Here is a tiny trained network, its code and every weight. The questions are about switching its units off for an input and a class, where a switched-off unit gives its printed mean instead of its output.

import numpy as np


def w(rows, s, z=0):
    codes = np.array(rows[::2]) - 128.0
    scale = np.full(codes.shape[1], s)
    scale[-1] = z or s
    return codes * scale


def f(y):
    return np.maximum(y, 0)


def log_softmax(a):
    a = a - a.max(-1, keepdims=True)
    return a - np.log(np.exp(a).sum(-1, keepdims=True))


def net(x, mask):
    res = np.array(x, float).reshape(1, 2) / 4 @ E
    y = f(res @ A[0][:, :-1].T + A[0][:, -1])
    res = res + np.where(mask, y, B[0][:, -1]) @ B[0][:, :-1]
    return log_softmax(res[-1] @ U[:, :-1].T + U[:, -1])


A, B = {}, {}
E = w([
[11,79,92],'x0',
[144,2,88],'x1',
],0.0099)
A[0] = w([
[106,128,163,112],'neuron 1',
[161,147,108,136],'neuron 2',
[110,174,148,172],'neuron 3',
[212,108,162,127],'neuron 4',
[108,100,111,183],'neuron 5',
[139,86,156,129],'neuron 6',
[169,77,111,144],'neuron 7',
[116,119,148,140],'neuron 8',
[8,177,135,255],'neuron 9',
[103,127,96,178],'neuron 10',
[144,106,130,127],'neuron 11',
[156,188,127,81],'neuron 12',
[97,113,151,169],'neuron 13',
[126,127,149,117],'neuron 14',
[198,85,129,244],'neuron 15',
[187,100,167,127],'neuron 16',
[103,206,144,203],'neuron 17',
[203,139,121,127],'neuron 18',
[112,215,130,197],'neuron 19',
[103,159,124,87],'neuron 20',
[70,147,141,195],'neuron 21',
[139,133,126,110],'neuron 22',
[109,132,120,146],'neuron 23',
[104,130,122,137],'neuron 24',
[175,162,109,186],'neuron 25',
[137,110,121,135],'neuron 26',
[111,161,104,23],'neuron 27',
[81,142,98,161],'neuron 28',
[98,108,115,133],'neuron 29',
[152,142,110,111],'neuron 30',
[152,121,127,170],'neuron 31',
[187,65,94,135],'neuron 32',
[93,136,113,161],'neuron 33',
[124,172,110,151],'neuron 34',
[168,71,143,156],'neuron 35',
[248,90,122,206],'neuron 36',
],0.017,0.0042)
B[0] = w([
[119,119,124,140],'neuron 1',
[148,142,134,153],'neuron 2',
[121,139,74,176],'neuron 3',
[190,134,171,193],'neuron 4',
[88,124,163,179],'neuron 5',
[135,101,122,159],'neuron 6',
[131,69,128,186],'neuron 7',
[122,131,132,139],'neuron 8',
[3,130,122,250],'neuron 9',
[99,135,146,170],'neuron 10',
[134,105,131,149],'neuron 11',
[123,160,160,169],'neuron 12',
[103,138,142,163],'neuron 13',
[123,131,132,131],'neuron 14',
[175,67,114,207],'neuron 15',
[174,125,157,175],'neuron 16',
[123,156,41,204],'neuron 17',
[176,141,168,183],'neuron 18',
[136,163,33,205],'neuron 19',
[114,118,107,151],'neuron 20',
[72,125,131,187],'neuron 21',
[131,130,137,134],'neuron 22',
[118,136,132,149],'neuron 23',
[119,138,134,152],'neuron 24',
[159,159,122,175],'neuron 25',
[129,113,121,148],'neuron 26',
[137,109,101,139],'neuron 27',
[105,152,139,180],'neuron 28',
[104,133,152,170],'neuron 29',
[136,133,146,143],'neuron 30',
[151,129,125,153],'neuron 31',
[137,43,139,203],'neuron 32',
[108,142,135,167],'neuron 33',
[131,137,89,160],'neuron 34',
[134,76,127,186],'neuron 35',
[248,122,165,229],'neuron 36',
],0.049,0.013)
U = w([
[60,130,29,169],'0',
[9,207,210,151],'1',
[68,39,141,99],'2',
[142,219,101,6],'3',
[202,25,230,151],'4',
[254,117,91,138],'5',
],0.0081,0.002)

Each question gives the input, the list of numbers given to net, and the class t.
The units are the neurons (one row each of A and B). Each row of codes is followed by its name. A weight is (code - 128) times the scale printed after its matrix; where a second scale follows, it is the last column's (A, B and U).
mask holds one flag per neuron, in row order. A switched-off neuron (its flag False) gives its mean, the last column of its row in B, instead of its output. The means were averaged over made-up inputs and are rounded, as every weight is.
A unit's drop is (log p(t) with every unit on - log p(t) with that unit switched off) / (log p(t) with every unit on - log p(t) with every unit switched off).
The circuit of an input: a set's keep is (log p(t) with only the set's units on - log p(t) with every unit switched off) / (log p(t) with every unit on - log p(t) with every unit switched off). Starting from the 12 units with the biggest drops (on a tie, the unit counted first), units are removed one at a time, each time the one whose removal leaves the highest keep (on an exact tie, the one counted first), for as long as the keep stays at least 0.8.
units of the circuit, in order: the units of the circuit, biggest drop first
most important unit: the unit with the biggest drop
top k neurons: the k neurons with the biggest drops, biggest first
drop when u is switched off: that unit's drop, to one decimal
input [5,-4], class 0: units of the circuit, in order => [neuron 17]
input [-1,-1], class 5: top 2 neurons => [neuron 9; neuron 21]
input [8,-6], class 0: top 4 neurons => [neuron 17; neuron 19; neuron 3; neuron 27]
input [-1,0], class 5: top 2 neurons => [neuron 9; neuron 32]
input [6,-5], class 0: top 2 neurons => [neuron 17; neuron 19]
input [-6,-8], class 3: top 2 neurons => [neuron 12; neuron 15]
input [-4,-7], class 3: top 2 neurons => [neuron 12; neuron 25]
input [4,3], class 1: top 2 neurons => [neuron 15; neuron 36]
input [4,7], class 4: top 3 neurons => [neuron 9; neuron 17; neuron 19]
input [8,6], class 1: drop when neuron 28 is switched off => 0.1
input [-2,-4], class 0: drop when neuron 36 is switched off => 0.9
input [-3,-4], class 3: drop when neuron 15 is switched off => 0.3
input [3,-2], class 1: drop when neuron 15 is switched off => 0.3
input [7,5], class 1: most important unit => neuron 15
